Below are the code and all the weights of a small trained network. Each question names an input and a class and asks about switching units off, where a switched-off unit gives its printed mean instead of its output.

import numpy as np


def w(rows, s, z=0):
    codes = np.array(rows[::2]) - 128.0
    scale = np.full(codes.shape[1], s)
    scale[-1] = z or s
    return codes * scale


def f(y):
    return np.maximum(y, 0)


def log_softmax(a):
    a = a - a.max(-1, keepdims=True)
    return a - np.log(np.exp(a).sum(-1, keepdims=True))


def net(x, mask):
    res = np.array(x, float).reshape(1, 4) / 4 @ E
    y = f(res @ A[0][:, :-1].T + A[0][:, -1])
    res = res + np.where(mask, y, B[0][:, -1]) @ B[0][:, :-1]
    return log_softmax(res[-1] @ U[:, :-1].T + U[:, -1])


A, B = {}, {}
E = w([
[39,217,166,63,191,194,190,65],'x0',
[133,116,143,92,153,148,96,142],'x1',
[206,225,65,111,239,57,141,181],'x2',
[13,166,130,69,110,58,1,202],'x3',
],0.0095)
A[0] = w([
[125,128,118,126,153,186,133,141,132],'neuron 0',
[8,168,112,95,86,38,60,175,150],'neuron 1',
[96,195,140,148,154,65,89,154,110],'neuron 2',
[128,134,115,128,85,114,67,148,145],'neuron 3',
[98,78,128,122,68,53,45,170,146],'neuron 4',
[130,168,132,109,136,184,163,91,141],'neuron 5',
[63,58,144,137,44,210,122,115,253],'neuron 6',
[146,124,149,142,128,89,108,157,161],'neuron 7',
[75,144,139,137,139,165,120,141,111],'neuron 8',
[182,77,150,121,42,183,104,124,199],'neuron 9',
[161,99,108,109,134,158,155,117,211],'neuron 10',
[241,150,100,136,151,96,121,166,178],'neuron 11',
[172,134,136,127,160,156,172,101,199],'neuron 12',
[183,77,128,138,106,72,90,124,204],'neuron 13',
[148,181,101,116,172,75,126,150,103],'neuron 14',
[143,67,129,144,106,114,130,112,147],'neuron 15',
[134,191,113,125,196,116,148,159,133],'neuron 16',
[135,130,130,129,100,92,120,142,93],'neuron 17',
[110,187,125,139,163,116,131,119,132],'neuron 18',
[153,101,110,114,130,155,179,139,191],'neuron 19',
[197,80,112,140,78,94,93,166,227],'neuron 20',
[93,123,128,78,136,95,126,137,128],'neuron 21',
[61,146,138,118,155,125,135,119,108],'neuron 22',
[132,138,144,136,77,133,128,137,146],'neuron 23',
[48,210,136,94,168,186,171,74,137],'neuron 24',
],0.014,0.0073)
B[0] = w([
[117,126,119,118,127,128,149,119,150],'neuron 0',
[54,152,77,168,167,145,5,149,253],'neuron 1',
[138,84,128,122,168,133,106,193,186],'neuron 2',
[119,113,105,108,134,121,115,95,178],'neuron 3',
[103,107,93,111,150,121,103,49,227],'neuron 4',
[95,101,137,58,128,138,145,119,185],'neuron 5',
[52,45,172,171,6,147,108,105,247],'neuron 6',
[131,113,105,113,129,97,127,125,166],'neuron 7',
[101,156,146,151,117,136,112,144,155],'neuron 8',
[169,90,108,178,104,152,146,121,206],'neuron 9',
[167,96,159,134,106,111,177,145,180],'neuron 10',
[152,201,170,104,96,54,108,160,215],'neuron 11',
[141,162,146,113,127,120,196,93,198],'neuron 12',
[202,121,110,133,83,78,94,141,202],'neuron 13',
[148,99,111,92,182,124,145,190,187],'neuron 14',
[164,108,120,167,118,143,134,132,172],'neuron 15',
[182,172,97,137,180,176,148,99,191],'neuron 16',
[111,117,124,105,149,125,109,127,148],'neuron 17',
[153,134,128,123,150,170,130,123,165],'neuron 18',
[160,130,153,117,104,125,178,109,178],'neuron 19',
[227,86,81,165,117,95,125,98,222],'neuron 20',
[132,135,114,170,123,132,126,156,161],'neuron 21',
[111,151,160,169,119,155,102,156,164],'neuron 22',
[129,120,119,149,128,141,132,115,151],'neuron 23',
[62,170,174,134,137,223,146,154,226],'neuron 24',
],0.03,0.021)
U = w([
[228,51,154,156,35,168,154,117,182],'0',
[62,79,57,174,101,69,69,25,102],'1',
[40,65,231,99,78,183,237,115,88],'2',
[18,168,177,168,67,180,52,142,87],'3',
[225,230,146,97,103,1,152,126,250],'4',
[170,149,44,84,198,36,48,173,69],'5',
[179,215,172,52,191,196,229,99,59],'6',
[119,168,105,99,230,209,103,212,106],'7',
],0.0078,0.0018)

Each question gives the input, the list of numbers given to net, and the class t.
The units are the neurons (one row each of A and B). Each row of codes is followed by its name. A weight is (code - 128) times the scale printed after its matrix; where a second scale follows, it is the last column's (A, B and U).
mask holds one flag per neuron, in row order. A switched-off neuron (its flag False) gives its mean, the last column of its row in B, instead of its output. The means were averaged over made-up inputs and are rounded, as every weight is.
A unit's drop is (log p(t) with every unit on - log p(t) with that unit switched off) / (log p(t) with every unit on - log p(t) with every unit switched off).
The circuit of an input: a set's keep is (log p(t) with only the set's units on - log p(t) with every unit switched off) / (log p(t) with every unit on - log p(t) with every unit switched off). Starting from the 12 units with the biggest drops (on a tie, the unit counted first), units are removed one at a time, each time the one whose removal leaves the highest keep (on an exact tie, the one counted first), for as long as the keep stays at least 0.8.
units of the circuit, in order: the units of the circuit, biggest drop first
k most important neurons: the k neurons with the biggest drops, biggest first
drop of u: that unit's drop, to one decimal
input [1,3,0,-8], class 2: most important neuron -> (neuron 20)
input [3,-8,1,-1], class 6: units of the circuit, in order -> (neuron 6; neuron 1)
input [-1,-1,1,-1], class 4: units of the circuit, in order -> (neuron 6; neuron 1)
input [-3,-7,1,-4], class 4: units of the circuit, in order -> (neuron 6; neuron 11)
input [-2,5,1,7], class 5: 2 most important neurons -> (neuron 6; neuron 2)
input [7,-6,1,7], class 7: 2 most important neurons -> (neuron 6; neuron 2)
input [-4,3,1,-2], class 4: 2 most important neurons -> (neuron 6; neuron 11)
input [8,3,3,-1], class 6: 2 most important neurons -> (neuron 6; neuron 1)
input [-5,8,2,-8], class 4: 2 most important neurons -> (neuron 11; neuron 6)
input [-1,6,8,-4], class 4: drop of neuron 11 -> 0.3
input [-6,2,3,-5], class 4: drop of neuron 11 -> 0.2
input [5,3,0,0], class 2: drop of neuron 1 -> 1.1
input [-3,5,2,8], class 5: drop of neuron 6 -> 0.5
input [7,8,1,2], class 7: units of the circuit, in order -> (neuron 6)
